Below are the code and all the weights of a small trained network. Each question names an input and a target symbol and asks about switching units off, where a switched-off unit gives its printed mean instead of its output.

import numpy as np


def w(rows, s, z=0):
    codes = np.array(rows[::2]) - 128.0
    scale = np.full(codes.shape[1], s)
    scale[-1] = z or s
    return codes * scale


def f(y):
    return y / 2 * (1 + np.tanh(0.7978845608 * (y + 0.044715 * y**3)))


def softmax(a):
    e = np.exp(a - a.max(-1, keepdims=True))
    return e / e.sum(-1, keepdims=True)


def log_softmax(a):
    a = a - a.max(-1, keepdims=True)
    return a - np.log(np.exp(a).sum(-1, keepdims=True))


def net(x, mask):
    ids = ['βεζλξπσφψω'.index(c) for c in x.split()]
    T = len(ids)
    res = E[ids] + P[:T]
    u = 0
    for l in range(2):
        q, k, v = (res @ M[l].T for M in (Q, K, V))
        z = softmax(np.where(np.tri(T) > 0, q @ k.T / 2**0.5, -1e9)) @ v
        res = res + np.where(mask[u], z, O[l][:, -1]) @ O[l][:, :-1]
        u += 1
        y = f(res @ A[l][:, :-1].T + A[l][:, -1])
        res = res + np.where(mask[u : u + 12], y, B[l][:, -1]) @ B[l][:, :-1]
        u += 12
    return log_softmax(res[-1] @ U[:, :-1].T + U[:, -1])


Q, K, V, O, A, B = {}, {}, {}, {}, {}, {}
E = w([
[169,84,187,101,114],'β',
[130,179,207,166,214],'ε',
[125,127,74,112,211],'ζ',
[85,118,62,106,128],'λ',
[23,112,205,44,147],'ξ',
[74,215,142,6,92],'π',
[120,108,60,98,84],'σ',
[46,157,160,137,199],'φ',
[72,146,88,120,220],'ψ',
[210,122,59,113,162],'ω',
],0.019)
P = w([
[133,158,133,206,60],'0',
[131,192,122,163,112],'1',
[142,23,99,106,181],'2',
[144,194,141,138,122],'3',
[124,22,108,91,214],'4',
[155,192,151,120,138],'5',
[115,25,95,81,227],'6',
[164,190,156,107,150],'7',
[103,23,99,75,247],'8',
[170,190,162,95,159],'9',
],0.015)
Q[0] = w([
[108,10,190,227,204],'L0H0',
[209,2,174,143,36],'L0H0',
],0.0063)
K[0] = w([
[94,135,254,59,203],'L0H0',
[203,34,226,140,72],'L0H0',
],0.0054)
V[0] = w([
[4,134,109,140,126],'L0H0',
[158,145,186,99,242],'L0H0',
],0.0037)
O[0] = w([
[245,63,151,254,139,252],'L0H0',
[161,87,45,132,34,195],'L0H0',
],0.0045,0.0021)
A[0] = w([
[96,118,90,205,64,101],'L0N0',
[106,179,220,120,9,29],'L0N1',
[175,63,85,254,184,186],'L0N2',
[133,6,129,95,61,29],'L0N3',
[176,200,114,129,68,146],'L0N4',
[49,216,44,141,115,100],'L0N5',
[199,132,198,227,100,3],'L0N6',
[119,192,228,171,108,197],'L0N7',
[109,86,63,121,52,180],'L0N8',
[192,181,93,234,150,75],'L0N9',
[129,72,59,96,147,75],'L0N10',
[171,117,104,49,110,80],'L0N11',
],0.012,0.0077)
B[0] = w([
[137,71,121,148,40,134],'L0N0',
[111,185,61,49,109,152],'L0N1',
[63,127,136,57,102,254],'L0N2',
[82,193,85,104,146,162],'L0N3',
[244,176,145,63,89,167],'L0N4',
[166,71,67,119,165,192],'L0N5',
[167,194,103,155,166,132],'L0N6',
[98,169,53,196,125,199],'L0N7',
[159,72,172,92,152,176],'L0N8',
[47,105,179,50,73,159],'L0N9',
[137,161,200,173,129,218],'L0N10',
[46,120,138,172,164,161],'L0N11',
],0.011,0.0085)
Q[1] = w([
[112,165,110,158,140],'L1H0',
[180,224,7,108,134],'L1H0',
],0.017)
K[1] = w([
[86,137,112,126,165],'L1H0',
[160,139,156,108,252],'L1H0',
],0.014)
V[1] = w([
[109,254,151,116,145],'L1H0',
[53,112,79,222,130],'L1H0',
],0.0086)
O[1] = w([
[43,57,164,173,23,5],'L1H0',
[100,49,5,203,179,7],'L1H0',
],0.011,0.0017)
A[1] = w([
[102,157,157,233,117,1],'L1N0',
[153,165,67,142,85,116],'L1N1',
[104,98,114,157,206,131],'L1N2',
[73,110,179,117,106,179],'L1N3',
[97,125,212,121,74,118],'L1N4',
[191,135,246,96,109,39],'L1N5',
[96,93,45,68,144,129],'L1N6',
[122,223,177,48,163,170],'L1N7',
[223,161,177,208,56,126],'L1N8',
[67,75,107,154,109,214],'L1N9',
[114,128,193,127,192,141],'L1N10',
[182,35,133,119,117,169],'L1N11',
],0.012,0.0087)
B[1] = w([
[163,2,94,116,102,141],'L1N0',
[124,166,219,146,154,144],'L1N1',
[152,174,94,147,29,174],'L1N2',
[118,101,175,123,69,165],'L1N3',
[250,159,80,175,159,166],'L1N4',
[31,163,63,108,107,184],'L1N5',
[162,127,171,97,61,187],'L1N6',
[126,56,109,206,131,254],'L1N7',
[113,91,197,79,231,140],'L1N8',
[125,199,153,121,231,183],'L1N9',
[151,132,126,55,126,167],'L1N10',
[104,86,63,204,165,142],'L1N11',
],0.01,0.034)
U = w([
[182,119,170,118,225,166],'β',
[162,46,127,199,157,22],'ε',
[130,1,171,72,92,191],'ζ',
[239,57,82,139,173,158],'λ',
[63,108,147,122,126,167],'ξ',
[190,103,145,164,91,99],'π',
[121,70,73,99,202,133],'σ',
[175,160,57,176,197,43],'φ',
[145,143,91,45,144,246],'ψ',
[131,54,60,144,74,1],'ω',
],0.0086,0.0054)

Each question gives the input, a string of symbols that net reads in full, and the target symbol t.
The units are the heads (2 rows each of Q, K, V and O) and the neurons (one row each of A and B). Each row of codes is followed by its name. A weight is (code - 128) times the scale printed after its matrix; where a second scale follows, it is the last column's (O, A, B and U).
mask holds one flag per unit, layer by layer, with each layer's heads first. A switched-off unit (its flag False) gives its mean, the last column of its rows in O or B, instead of its output. The means were averaged over made-up inputs and are rounded, as every weight is.
A unit's drop is (log p(t) with every unit on - log p(t) with that unit switched off) / (log p(t) with every unit on - log p(t) with every unit switched off).
The circuit of an input: a set's keep is (log p(t) with only the set's units on - log p(t) with every unit switched off) / (log p(t) with every unit on - log p(t) with every unit switched off). Starting from the 12 units with the biggest drops (on a tie, the unit counted first), units are removed one at a time, each time the one whose removal leaves the highest keep (on an exact tie, the one counted first), for as long as the keep stays at least 0.8.
units of the circuit, in order: the units of the circuit, biggest drop first
k most important neurons: the k neurons with the biggest drops, biggest first
k most important neurons of layer l: the k neurons of layer l with the biggest drops, biggest first
input π σ ε φ, target φ: units of the circuit, in order -> (L1N9 L0N7 L0N4 L1H0)
input σ β λ ζ λ, target σ: 4 most important neurons of layer 0 -> (L0N4 L0N8 L0N0 L0N10)
input ε ψ ε φ π, target ε: 2 most important neurons of layer 0 -> (L0N7 L0N6)
input π ε λ λ σ λ ξ, target π: units of the circuit, in order -> (L1N4 L1N3 L1H0 L0N4)
input ψ ω λ, target ψ: units of the circuit, in order -> (L1N7)
input ε σ π ξ φ ψ ω, target ε: 4 most important neurons -> (L1N9 L0N9 L0N10 L0N7)
input β ζ φ φ ζ π, target π: units of the circuit, in order -> (L1N1 L1N7 L0N4 L0N7)
input ψ ε π ω λ λ ω, target ψ: 2 most important neurons of layer 0 -> (L0N2 L0N0)
input λ λ ε φ β λ σ λ ε ζ, target ζ: units of the circuit, in order -> (L1N9 L1N4)
input β ζ π, target β: 2 most important neurons -> (L1N9 L1N4)
input ζ λ λ ψ, target ψ: units of the circuit, in order -> (L1N7 L0N5 L1H0)
input π ξ λ β, target β: units of the circuit, in order -> (L1N8 L0N2 L1N2)
input π λ β λ β σ λ, target π: 2 most important neurons of layer 1 -> (L1N4 L1N3)
input ω ζ ξ ψ φ, target ω: 3 most important neurons of layer 1 -> (L1N5 L1N7 L1N4)
input ξ λ σ π, target π: units of the circuit, in order -> (L1N1 L1N7 L0N4)
input ζ π ψ σ ω, target ζ: 2 most important neurons of layer 1 -> (L1N9 L1N4)
input ψ λ λ φ, target φ: units of the circuit, in order -> (L1N9 L0N7 L1H0)
input σ λ ζ π λ λ, target λ: units of the circuit, in order -> (L1N5)
input λ ψ σ φ ω ε ψ, target λ: 3 most important neurons -> (L1N7 L0N0 L1N5)
input ζ λ ψ, target ζ: most important neuron -> (L0N2)
